Below are the code and all the weights of a small trained network. Each question names an input and a class and asks about switching units off, where a switched-off unit gives its printed mean instead of its output.

import numpy as np


def w(rows, s, z=0):
    codes = np.array(rows[::2]) - 128.0
    scale = np.full(codes.shape[1], s)
    scale[-1] = z or s
    return codes * scale


def norm(h):
    return h / np.sqrt((h * h).mean(-1, keepdims=True) + 1e-5)


def f(y):
    return np.maximum(y, 0)


def log_softmax(a):
    a = a - a.max(-1, keepdims=True)
    return a - np.log(np.exp(a).sum(-1, keepdims=True))


def net(x, mask):
    res = np.array(x, float).reshape(1, 8) / 4 @ E
    u = 0
    for l in range(2):
        y = f(norm(res) @ A[l][:, :-1].T + A[l][:, -1])
        res = res + np.where(mask[u : u + 13], y, B[l][:, -1]) @ B[l][:, :-1]
        u += 13
    return log_softmax(norm(res)[-1] @ U[:, :-1].T + U[:, -1])


A, B = {}, {}
E = w([
[129,126,128,129,128],'x0',
[130,125,131,126,126],'x1',
[127,128,128,133,129],'x2',
[255,110,73,138,141],'x3',
[128,126,131,127,129],'x4',
[129,129,130,131,128],'x5',
[158,112,39,129,25],'x6',
[129,210,139,128,88],'x7',
],0.0033)
A[0] = w([
[36,30,75,148,79,3],'L0N1',
[146,161,136,133,140,93],'L0N2',
[164,166,95,70,121,163],'L0N3',
[98,196,163,161,187,65],'L0N4',
[66,25,82,148,136,86],'L0N5',
[209,254,148,112,174,3],'L0N6',
[196,172,63,176,162,91],'L0N7',
[13,82,139,112,167,65],'L0N8',
[223,67,153,148,164,125],'L0N9',
[83,162,148,147,181,100],'L0N10',
[143,71,42,83,91,43],'L0N11',
[91,193,151,158,151,46],'L0N12',
[127,127,128,129,128,124],'L0N13',
],0.0039)
B[0] = w([
[197,224,159,43,81,165],'L0N1',
[126,116,129,130,127,137],'L0N2',
[101,116,149,123,127,239],'L0N3',
[182,135,138,97,102,194],'L0N4',
[177,148,160,120,112,189],'L0N5',
[119,2,181,195,116,165],'L0N6',
[131,124,174,94,116,210],'L0N7',
[183,85,154,170,119,226],'L0N8',
[78,143,108,142,141,253],'L0N9',
[171,120,135,119,110,208],'L0N10',
[125,97,180,161,127,187],'L0N11',
[169,137,133,96,107,156],'L0N12',
[128,129,128,128,128,128],'L0N13',
],0.0087,0.0018)
A[1] = w([
[127,130,123,130,132,83],'L1N1',
[139,128,139,151,131,74],'L1N2',
[46,136,193,112,168,216],'L1N3',
[153,215,149,18,59,209],'L1N4',
[145,152,89,85,205,46],'L1N5',
[170,118,180,137,195,142],'L1N6',
[94,144,185,146,134,255],'L1N7',
[3,192,55,160,101,52],'L1N8',
[106,145,68,94,245,61],'L1N9',
[64,110,108,146,81,137],'L1N10',
[121,143,78,101,217,48],'L1N11',
[203,127,45,120,100,191],'L1N12',
[116,122,104,133,69,155],'L1N13',
],0.0044,0.0012)
B[1] = w([
[133,128,136,122,122,128],'L1N1',
[125,111,131,126,132,135],'L1N2',
[168,127,76,118,97,216],'L1N3',
[129,199,125,75,130,255],'L1N4',
[49,167,80,179,133,144],'L1N5',
[91,95,86,176,127,227],'L1N6',
[160,113,67,120,103,216],'L1N7',
[94,16,56,208,254,161],'L1N8',
[54,204,64,92,84,157],'L1N9',
[115,130,103,142,177,158],'L1N10',
[57,194,63,105,81,148],'L1N11',
[81,139,220,119,171,200],'L1N12',
[114,148,114,133,184,182],'L1N13',
],0.0054,0.0034)
U = w([
[159,12,164,169,143,189],'0',
[155,222,173,53,72,160],'1',
[34,160,21,153,176,11],'2',
],0.011,0.0011)

Each question gives the input, the list of numbers given to net, and the class t.
The units are the neurons (one row each of A and B). Each row of codes is followed by its name. A weight is (code - 128) times the scale printed after its matrix; where a second scale follows, it is the last column's (A, B and U).
mask holds one flag per neuron, layer by layer. A switched-off neuron (its flag False) gives its mean, the last column of its row in B, instead of its output. The means were averaged over made-up inputs and are rounded, as every weight is.
A unit's drop is (log p(t) with every unit on - log p(t) with that unit switched off) / (log p(t) with every unit on - log p(t) with every unit switched off).
The circuit of an input: a set's keep is (log p(t) with only the set's units on - log p(t) with every unit switched off) / (log p(t) with every unit on - log p(t) with every unit switched off). Starting from the 12 units with the biggest drops (on a tie, the unit counted first), units are removed one at a time, each time the one whose removal leaves the highest keep (on an exact tie, the one counted first), for as long as the keep stays at least 0.8.
circuit, biggest first: the units of the circuit, biggest drop first
most important unit: the unit with the biggest drop
top k neurons: the k neurons with the biggest drops, biggest first
top k neurons in layer l: the k neurons of layer l with the biggest drops, biggest first
drop when u is switched off: that unit's drop, to one decimal
input [-8,8,-1,-7,7,0,-1,0], class 0: circuit, biggest first => (L0N8; L1N4)
input [7,-7,2,1,3,1,4,0], class 0: circuit, biggest first => (L0N11; L1N4)
input [-6,-5,-7,8,-6,-3,-7,4], class 0: circuit, biggest first => (L0N6)
input [-4,-2,-4,2,3,-3,2,0], class 0: top 2 neurons => (L0N11; L0N1)
input [1,-5,5,2,-5,1,-7,7], class 0: top 2 neurons in layer 0 => (L0N6; L0N1)
input [-2,6,-4,1,-6,2,0,-5], class 2: top 2 neurons => (L0N9; L0N8)
input [6,4,-4,1,0,-5,-4,-8], class 2: top 3 neurons in layer 0 => (L0N9; L0N6; L0N11)
input [-7,1,-8,-5,-3,-3,-6,-1], class 0: top 2 neurons in layer 0 => (L0N8; L0N1)
input [-4,-8,6,8,-3,6,-8,-1], class 2: top 2 neurons in layer 0 => (L0N9; L0N8)
input [-3,3,-8,-6,-1,0,7,-5], class 1: drop when L0N1 is switched off => 0.7
input [4,4,-4,-4,6,6,2,-4], class 1: drop when L0N1 is switched off => 1.3
input [-1,4,-4,-3,-7,-3,4,8], class 2: drop when L1N8 is switched off => 0.6
input [-7,4,0,-7,-8,6,1,-4], class 1: top 2 neurons in layer 0 => (L0N1; L0N6)
input [0,-3,-2,8,6,5,-3,-2], class 2: drop when L0N9 is switched off => 0.2
input [-5,-7,-7,3,2,-4,-1,7], class 0: most important unit => L0N6
